In the rows, 128 means zero.
Each row of numbers belongs to one of the nodes below and depends on some of the facts about them. Some rows are named. Which node is each other row?

Some facts about the nodes:
θ: points at; μ: is of sort; χ: refers to
breko θ: kalu drusti
dagin θ: noklen
dretan θ: kefeplik drusti
drevor θ: klusen
faflu θ: divos flunak bofo
flesom θ: stotul
flilifla θ: kleskas
flilum θ: nator
flovol θ: larir kleskas
flusikos θ: zozo gratus
griplagrir θ: kopa
grofor θ: larir deplos
kepo θ: vastar skuvutrin
klemi θ: drudo klusen
klumol θ: motrebo
komus θ: mabo
kunal θ: larir trudru garis somi
navul θ: drudo
nistilek θ: skodrel
nudor θ: kloklus kopliler gratus
pagre θ: toron
pledim θ: trudru mafik nanu
pletuk θ: dulis
ploko θ: tura zibes gruskon
plunu θ: gebruk deplos
ranum θ: posa nusem
rogan θ: skogu
sapamik θ: divos
segra θ: tamin toge skodrel
skorem θ: ploskosus
sudram θ: kovik
taklal θ: brigek lufla
tiplan θ: zulom
tolafol θ: muri zozo
tolan θ: vustum
tronu θ: motrebo
zanasto θ: flozatres bofo
zotro θ: rufitum klavi
zuklegik θ: kefeplik skuvutrin zulom
{bofo breko dagin deplos drevor flesom flilum flozatres flunak garis gebruk gratus kefeplik kepo klemi klumol komus kopliler kovik larir lufla mafik muri nator nistilek nudor nusem ploskosus plura ranum skogu somi stotul sudram tolafol tolan toron tronu vustum zanasto zotro zulom} μ 981
{bregostuk dulis flusikos gruskon klavi kleskas kloklus kunal nanu vastar zuklegik} μ 796
{brigek drusti grofor klusen pletuk posa ritror segra skorem skuvutrin taklal tiplan} μ 453
{divos drudo feplu flilifla flovol kopa motrebo navul rogan rufitum skodrel tamin} μ 299
{dretan faflu griplagrir kalu mabo noklen pledim ploko plunu povol sapamik toge trudru tura zibes} μ 742
{godru pagre zozo} μ 476
{bofo garis} χ klusen
{bregostuk flesom} χ motrebo
{bregostuk feplu flusikos gruskon kleskas komus kopa kovik nudor nusem pagre pledim pletuk ploko rogan toge tronu tura zotro zozo} χ klemi
{bregostuk flovol flozatres sudram} χ komus
{breko flilifla pledim taklal} χ pagre
{brigek} χ dagin
{deplos} χ kalu
{deplos} χ griplagrir
{drevor komus nanu pagre segra tolan vastar} χ rogan
{drevor pletuk} χ skorem
{faflu} χ klumol
{flesom} χ povol
{garis} χ plunu
{godru kalu} χ zuklegik
{gratus tiplan trudru} χ toron
{grofor tiplan} χ pledim
{kefeplik plunu zibes} χ tiplan
{klavi larir sapamik} χ drusti
{kleskas lufla} χ toge
{kloklus} χ kefeplik
{kloklus} χ deplos
{kopliler} χ feplu
{kopliler tronu} χ kepo
{kovik} χ ritror
{kunal} χ somi
{mabo} χ bofo
{nator} χ taklal
{pletuk} χ kovik
{ploko} χ gruskon
{ploskosus} χ vastar
{plura} χ kopliler
{skogu} χ ploskosus
{skorem} χ flilum
{skorem} χ flovol
{stotul} χ gebruk
{tamin} χ nudor
{tiplan} χ ploko
{zulom} χ sapamik

Named rows:
[140 128 150  79 161  91  90 151 109 117 151 139 114 118 109 124 118 147
 140 113 133 139 152  93 126 163 125]: skuvutrin
[112 120 130 194 205 165 167  69 118 179  99 118 134 177 137 137 120 120
 109 251 151 180  68 145 129  45 108]: klumol
[171 131 134 119 126 105 100 141 131  94 144 121 124 140 162 134  88 117
 159 128 113 109 132 129 138 116 147]: flozatres
[168 118 202 112 156 128 143 147 119 129 133 131 157 155 144 136 112 160
 131 105 114 130 150 125 111 185 169]: skodrel
[171 131 133 119 125 105 101 142 131  95 143 121 124 139 162 135  90 117
 159 128 112 108 131 129 140 117 148]: flunak
[ 60 154  77 200  86 170 158 120 147 135 118  91 154 135 130 113 140 109
 124 132 128 136  86 119  93  90 121]: dagin
[ 78 171 122  96 159 167 112 106 110 125 141 166  90 101  98 115 224 118
  96 187 198 169 106 118 104  97 112]: taklal
[187 119 137 196 157 152 173  78  64 156 155 177 170 127  69 167 133 169
  31 161  78 107 104 195 172 128 146]: pagre
[184 190 145  61 128 124  78 139 103  38 176 207 111  90 163 152 171 100
 159 151 167  97 117 163 120 137 170]: stotul
[113 130  90 134 116 150 147 162 204 125 136  96 127 155 158 146  94 129
 157 123 149 128 149  80 124 154 181]: noklen
[ 96 140 113 135 109 122 132 101 101 136 112 155 144  90 102 107 153 117
 121 121 127 140  86 154 116 122  74]: kepo
[ 73 132  99 179 126 144 166 133  94 149 116 130 151 113  88 139 173 131
 114 119 143 111 140 147 119 132 111]: kunal
[170 118 203 111 156 128 142 145 119 130 134 130 157 156 146 139 111 161
 133 106 115 129 150 124 108 185 169]: tamin
[ 86 138  85 157 120 152 168 104 158 167 124 150 148 107  94 137 149 128
 102 112 132 140 115 137 135 157 122]: pledim
[148 134 136 121 122  95 116 150 122  92 143 124 146 131 154 133  83 133
 164 119 114 113 126 124 111 156 145]: larir
[ 78 143 115 134 145 128 122 106  97 160 132 151 128  95  60 110 175 135
  91 115 134 156 113 121 121 130  83]: tiplan
[112 137 128 129 151 125 112 126 119 140 147 122 119 128  96 122 139 138
 107 128 123 144 138 105 125 125 129]: ritror

Rows to name:
No name comes twice in this set of rows, the named rows included.
[118 104 133 105 158 134 128 177 135 110 111  90  91 167 173 145 127 131
 171 190 195 125 170  88 121 110 151] : gruskon
[189 100 204 137 237 171 144 125 133 165 108 111 124 220 175 154 100 141
 140 213 168 171 127 105 143  88 166] : motrebo
[144 129 166 127 132 163 134 132 126 146 116 129 138 141 129 122 154 131
 116  96 135 135 131 123 128 128 134] : feplu
[122 124 107 121 130 136 146 117 168 150 127 143 120 121 120 140 129 127
 120 127 139 136 134 127 148 149 134] : povol
[191 126 175 114 142 152 110 153 136 123 134 124 127 157 152 137 127 127
 141  89 129 117 152 113 148 127 163] : divos
[106  55 217  12  76  41 143  99 135 112  96  84  84 120 163  65 104 182
  94 206  73 157 154 156  51 189 109] : ploskosus
[172 121  94 135 101 112  74 164 144 109 124  97 116 139 155 124  70  93
 183  60 112 101 134  94 178  79 110] : skogu
[ 72 125  87 137 140 182 164 105 185 170 100 123 103 139 128 126 160 115
 112 184 185 172 106 107 131  98 118] : ploko
[ 91 131  93 122 126 142 153  98 145 169 111 171 131  87  86 128 164 124
 104 114 148 150 110 142 144 153  91] : dretan
[ 81 140 129 167 157 127 151  94 102 165 145 134 152 123  65 121 152 154
  75 139 104 154 120 135 101 147 119] : segra
[ 98 113 104 165 148 142 141 121  91 165  98 133 122 118  87 136 166 118
 116 128 152 118 138 145 159  92  80] : flusikos
[148 113 142 103 152 101 153 132 161 131 143 144 140 137 136 155  84 157
 136 138 119 131 152 127 128 205 169] : toge
[225 126 181 153 185  78 127  95  93 111 171 161 161 152 136 172  63 145
 122 158  57  96 135 196 152 148 178] : toron

The same nodes again, as new rows of numbers:
Named rows:
[133 104 123 101  12 134 111 128 106 154 115 143 102 167 124 121 128 119
 163 104 140 179 139  49 134 135 150  95 180 122  92 117  91]: dretan
[120 126  92 145 104 108 145 136 165 103 143 152 150 154 110 129 148 130
  98 127 132 117 127  91 110 166 113 139 118 106 138  76  85]: flilifla
[128 112  87 129 143 126 154 137 160 127 130 132 168 147 136 131 130 138
 131 124 117 130 121 169 129 161 124 108 125 136 115 119  76]: tolan
[167 108 197 110 132 133 142 162 121 178 151 122  73 134  96 100 132 140
  75 120 157 120 126 151 131 142  97  85 178 116 124 141  99]: toge
[163 114 119 102 128 185 146 149 156 127 139 129 102 128  92 108 118 158
 152  87 153 113 129 136 128 116 106 119 122 162 112 121 116]: lufla
[137 135 131 131 105 139 143 148 166 170 149 107 123 146 124 118 130 118
  85 130 168 108 108 104 118 150 144  92 140 126 104 124 109]: rogan
[159 107  74  70 103 160 135 136 122 125 115 129  89 152 119 116 129 122
 192  93 144 121 158  91 147  95 111  72 132 179 122 122 115]: zulom
[140 136 119 106 150 146 165 156 124 121 150 145 126 120  91  95 120 138
 144 140 152 118 141 140 116 149 117  99 125 178 108 137 117]: nator
[130 127 123  91  36 107 109 133 118 179 116 115 118 159 155 121 153  80
 132 127 124 161 128  80 129 159 157  64 210  94 102 120  90]: zuklegik
[128 124 172 129 117 142 164 173 104 124 140 154 100 122  67 105 100 138
 114 153 154 142 140 149 119 152 119  77 126 177 119 121 110]: posa
[160 115 157 121 154 158 153 161 154 170 150 121  82 144 102 101 115 132
  85 128 181  84 129 139 128 133 104  79 135 143 131 127 122]: drudo
[150 109 125 133 111 168 141 141 148 134 147 137  76 145  84 104 102 146
 132  92 172 112 136 100 128 133 116 114 111 166 132 118 129]: kopa
[143 125 137 137 130 146 156 148 127 139 162 150 106 141  79  94 100 134
 124 151 183 115 143 109 115 167 117  97 122 187 114 133 131]: rufitum
[145 114 138  87  83 116 137 137  73 138 139 163  95 146  98  99 123 104
 163 142 141 150 168  93 125 160 130  84 185 151 125 133 117]: vastar
[166  97 150 123 127 186 145 150 168 146 142 148  85 158  78  98  94 154
 116 102 184 114 129 123 135 128  97 109 117 171 119 128 123]: tamin
[126 122 176 127  93 155 144 183 167 166 113 119 139 138 122 113 125 137
  63 137 157 152  86 147 128 153 142  70 152 115  77 121  71]: segra
[174 115 164  99  71 124 138 138 131  93 157 153  56 120  46 105 155 146
 131  84 132 126 145  90 112 134  83 173 167  95 148  88 122]: kleskas

Name these rows:
No name comes twice in this set of rows, the named rows included.
[110 131 122 106  50 126 143 164  86 132 104 160 126 150 120 118 120 105
 144 166 140 167 139  84 127 152 161  52 142 165  86 116  88] : tiplan
[109 130 123 137  74 100 149 155 150  78 123 154 158 133 101 143 162 133
  81 132 107 148 118 112 119 158 120 136 120  90 123  59  56] : grofor

Now the same nodes, written a new way:
Named rows:
[136 107  79 177 139  76  71 108 196 135  79 110 173 116 182 105 168 125
 150 106 106 130 104  69 117 157 102 154 132 170 167 142  84 127 143 121
  55 117 118 131 181 149 140 141]: zibes
[106 130  91 180 142  93 105 136 201 152  91  95 147  77 240 152 132 129
 149 126 115 109 107  67 126 172 118 138 155 187 139 112 142 135 124 109
 127 119  82 112 153 155 113 137]: toge
[138  79 108 176 128 106 102 148 164  87 130 114 111 114 200  78 143 103
 153 117 120 115  71  96 135 159 114 138 113 189 152  98 131 128 138  89
  94 108 110 138 153 141 126 156]: tiplan
[137  83 108 176 181 142  46 152 143 107 141 129 128  89 225 105 130 129
 160 120 186 152  85 101  90 145 109 111 117 161 136 153 104 133 129 110
  96 133 112 168 144 129 152 157]: flovol
[119  94  84 157 142 109 100 152 149 121 123 119 131 104 200  95 152 143
 172 118 137 143 100  75 120 156 122 133 153 184 147 131  82 136 157 124
 106 117 111 136 169 140 119 167]: tolan
[124 109  72 165 134 107 103 136 161 134 103 115 145  99 203 108 163 133
 169  96 124 140 104  80 134 156 104 139 153 185 147 119  84 145 156 133
 112 108 114 137 177 145 130 172]: lufla
[128  98  90 173 147 120  76 130 180 131  87 116 145 107 198 114 157 123
 163 119 130 141  91  90 125 153  86 127 121 173 124 119 114 129 138 119
  96 111 115 149 154 170 148 175]: kopa
[121  90  69 166 128 101 102 133 153 113  84 123 186 118 168 119 164 117
 173 112 148 162  71  88 139 147  96 155 135 167 157 120 124 135 167  97
 136 164  83 121 167 170 161 167]: kloklus
[117  79  88 150 141 103 105 177 132 109 103 118 147 126 165  94 157 156
 188 135 158 154  86  86 119 146 124 138 165 183 167 137 101 128 164 107
 129 153 118 126 164 152 122 166]: tolafol
[120 103  71 163 128 106 109 156 140 123  76 112 162 121 169 110 172 145
 182 109 149 150  87  96 137 146  99 141 165 184 165 120 106 140 162 116
 144 146 121 127 175 160 135 170]: kopliler
[140 100  89 187 117 109 105 126 174 102 104 108 124 107 203  94 161  92
 147  89 104 108  73 107 153 159  89 142 112 190 151  80 135 138 135  98
 105 100 111 140 164 148 139 161]: drusti
[118  63  84 154 140  98  99 157 141  94 106 128 174 130 156 103 149 131
 180 143 163 168  67  79 120 143 120 153 140 166 160 138 123 124 171  87
 126 178  81 117 156 162 149 163]: flusikos
[113 140  67 148 144 129 135  95 132 128  83 137 136 107 189 119 179 140
 133  95 146 158 114 112 150 149 102 117 148 186 139 118  69 153 167 115
 112  94 115 133 178 194 116 157]: bofo
[123 111  72 164 134 110 105 139 156 133 103 116 143  99 203 107 162 134
 168  96 127 139 103  83 133 156 104 136 152 185 146 117  87 146 155 129
 112 110 115 136 179 145 129 170]: kovik
[134 119  74 177 151 128  84 137 136 127 126 120 140  78 228 115 157 130
 158  74 161 143  99  99 121 149 102 128 149 177 151 128  82 155 145 131
 124 123 116 152 178 122 142 161]: mafik
[137 124  72 179 149 131  83 135 136 130 124 119 142  75 233 118 157 129
 156  68 161 143  99 102 121 148  97 127 149 176 153 128  82 159 142 133
 127 120 118 154 180 119 146 159]: deplos
[122  96  71 170 134 106  96 115 169 120 113 125 164  96 203 115 157 106
 159 100 126 152  86  73 136 156 101 149 124 169 134 119 104 140 160 113
 106 127  77 129 169 155 156 166]: dulis

Rows to name:
No name comes twice in this set of rows, the named rows included.
[133 106  72 179 150 124  76 115 149 116 135 130 163  76 228 122 148 101
 150  78 159 155  83  89 122 149  98 141 121 159 142 130  97 152 148 113
 115 139  78 144 171 128 169 155] : nanu
[124  80 103 166 156 119  73 147 173 118 106 119 134 113 195 101 143 131
 170 141 140 145  89  81 113 152 105 123 122 172 126 132 112 121 139 112
  88 116 112 149 145 164 137 171] : rogan
[109 117 104 146 168 111 109 113 134 112 101 139 132 120 176 109 152 142
 124 145 167 160 113  97 114 153 148 115 135 167 143 138  79 130 151  84
  66 115 110 119 164 199 104 117] : faflu
[141 129  69 184 155 137  74 130 130 129 131 119 144  66 243 123 157 123
 152  56 173 143  99 110 119 146  93 124 148 173 155 129  79 166 138 136
 134 124 118 159 182 111 154 155] : larir
[125 113  94 173 144  96  82 134 166 130  97 115 149 104 198 114 153 124
 151 116 135 136 103  81 117 161 125 137 137 167 150 118 102 134 136 105
  83 124 113 125 175 156 131 135] : povol
[141 135  85 195 161 119  58 123 148 133 113 116 155  75 235 135 152 111
 134  72 170 138 103 103 109 154 107 131 132 156 156 122  95 156 122 112
 100 135 117 147 183 124 157 124] : trudru
[134 109  70 182 150 128  75 112 149 118 132 129 166  75 230 126 150  99
 146  72 158 155  83  93 124 149  93 141 119 159 143 129 100 155 147 116
 117 139  81 146 172 129 173 156] : kleskas
[135  87 105 174 172 136  55 147 151 112 129 125 131  93 218 107 135 127
 161 120 172 149  85  97  98 145 104 115 118 163 133 145 106 132 129 112
  97 128 114 164 146 139 149 161] : flilifla
[117  75  89 147 142 102 104 181 127 104 104 118 148 131 159  92 153 159
 191 140 164 158  83  86 116 145 127 138 167 183 170 139 103 124 166 105
 132 159 116 124 162 152 121 166] : nudor
[136  83  99 175 123  97  80 139 145 101 120 123 122 100 189  90 162 113
 161 122 114 115  94  97 114 169 146 130 121 156 144  97 124 115 119  89
  87 119 113 131 158 144 113 128] : dretan
[134  87  68 178 113 110  98 109 156 104 119 130 151  86 200 104 171  91
 162  89 105 133  79  94 143 164 105 145 112 158 131  91 124 132 144 101
 117 121  79 135 161 148 148 161] : vastar
[135 111  84 183 121  98  85 121 161 123  93 117 142  97 196 111 173 106
 151  96 110 116 100  99 131 166 119 138 127 160 143  88 119 131 123  99
  96 114 116 131 172 153 128 133] : kalu

Now the same nodes, written a new way:
Some rows with their names:
[121 143 119 129 116 125 134 120 124 106 107 128 112 126 154 140 146 127
 134 103 126 140 111 134  97 111]: nator
[134 146 143 136 109 130 119 128 101 133 112 151 117 143 143 146  92 152
 138 106 126 159 117  94 147 133]: noklen
[ 85 153 147 119 102 119 170 196 103 157 119 163 154 126 139  97 115 164
 110 155 102  91 148 115 104 113]: nanu
[153  31 151  92  84 157 122 136 207  46 151  94  80 108  56 123  71 115
 136 127 136  46 107 136 209 159]: segra
[157 117 139  71  66 140 117 146 163  30 130 111  91 108 180 131  87 184
 179 117 150  49 125 116 186 134]: tamin
[109 153 127 169 102 132 127 119 139  95  99 128 161 122 103 144  83 138
 137 112 131 129 116 117 122 109]: brigek
[122 111 124 162 137 146 124 100 167 116 142 129 143 128  47 120 103  91
 117 139 139 124 129 132 163 137]: taklal
[ 83 136 136  90 108 110 140 158 110 147 114 165 125 112 164 106 124 121
 127 143 110 108 110 132  55 114]: mafik
[ 71 142 142  89  98 108 137 163 108 150 110 170 131 113 170 104 119 122
 129 144 103 105 110 130  43 111]: deplos
[121 143 121 131 115 125 136 124 129 108 106 130 111 127 154 144 145 128
 137 102 126 142 114 138  99 119]: kovik
[124 181 118 136 120 131 121 109 134  96 127 145 147 128 166 126 116 153
 158 129 156 119 145 123 148 118]: rufitum
[ 86 120 125 103 140  89  95 118 106 143 134  50 157 126 160 199 177 188
 164 106  97 155 104 121  90  90]: zulom
[120 142 119 128 116 124 138 125 126 110 104 129 110 128 156 140 145 130
 139 102 125 144 114 137  99 120]: toron
[ 79 115 124 101 144  86  88 118 108 143 142  42 161 127 159 206 186 197
 167 106  97 159 104 121  93  86]: kefeplik
[118 140 123 130 118 123 135 123 127 105 104 129 115 125 153 139 144 129
 138 104 126 145 115 139  99 116]: skogu
[225  66 146 131 188 152 169 145 114 100 137 139 189 119 108 109 166  96
  48 124 121 134 219  89 160 138]: flusikos
[108 125 146 119 134 108  91 129  90 162 145  92 146 144 137 182 117 187
 155 115 108 166 114  84 152 122]: kalu

Rows to name:
No name comes twice in this set of rows, the named rows included.
[ 88 122 137  78 144 133 112 144 143 172 194 182 145 117 119  55 107  96
 120 217 142  68 156 129 126 149] : flovol
[ 91 161 120 144 141 160 113  66 155 134 158 219 102 174  49 126 146  83
 101 109 133 183 125  99 220 148] : ploko
[208  57 128 106 188 143 135 109 127  96 138 134 154 110 122 116 168  58
  66 118 129 147 172 114 113 143] : tolafol
[123 190 117 137 112 129 117 109 126  93 120 147 149 127 175 131 112 164
 162 124 153 121 142 119 139 113] : motrebo
[201 114 147 140 148 132 166 162  88  87  92 137 197 113 161 134 142 149
  78 103 111 133 204  79 122 111] : kloklus
[146 110 111 196 153 160 173 120 125 139 182 103 116 113 152  89  88 117
 204 187 206 160 161 174 154 152] : navul
[152 125 142  74  54 134 113 147 157  23 119 112  94 105 195 138  81 196
 184 109 148  45 122 114 176 131] : skodrel
[128 140 132 152 123 136 164 159 128 128 124 128 133 138 113 124 144 154
 114 129 124 120 155 124 163 125] : bregostuk
[209 160  99 128 157 107  93 122 152 187  99  79  74 164  84 105 158  84
  78 141 142  94 103 185 128 160] : zanasto
[105  92 158  86 137 138 118 149 116 203 181 186 112 136  87  77  88  89
 102 184 117 114 126 107 142 168] : pledim
[191 194 103 137 122  93 100 136 124 162  57  85  88 155 141 129 138 128
 104 114 132  99  96 168  89 134] : flozatres
[ 78 124 136 142 131  97  84 120 120 131 134  37 208 120 112 203 117 202
 168 116 101 134 111 100 110  85] : skuvutrin
[122 126 130 156 118 129 124 120 145 111 119 116 159 122  85 134  89 121
 128 129 131 118 125 125 130 119] : ritror

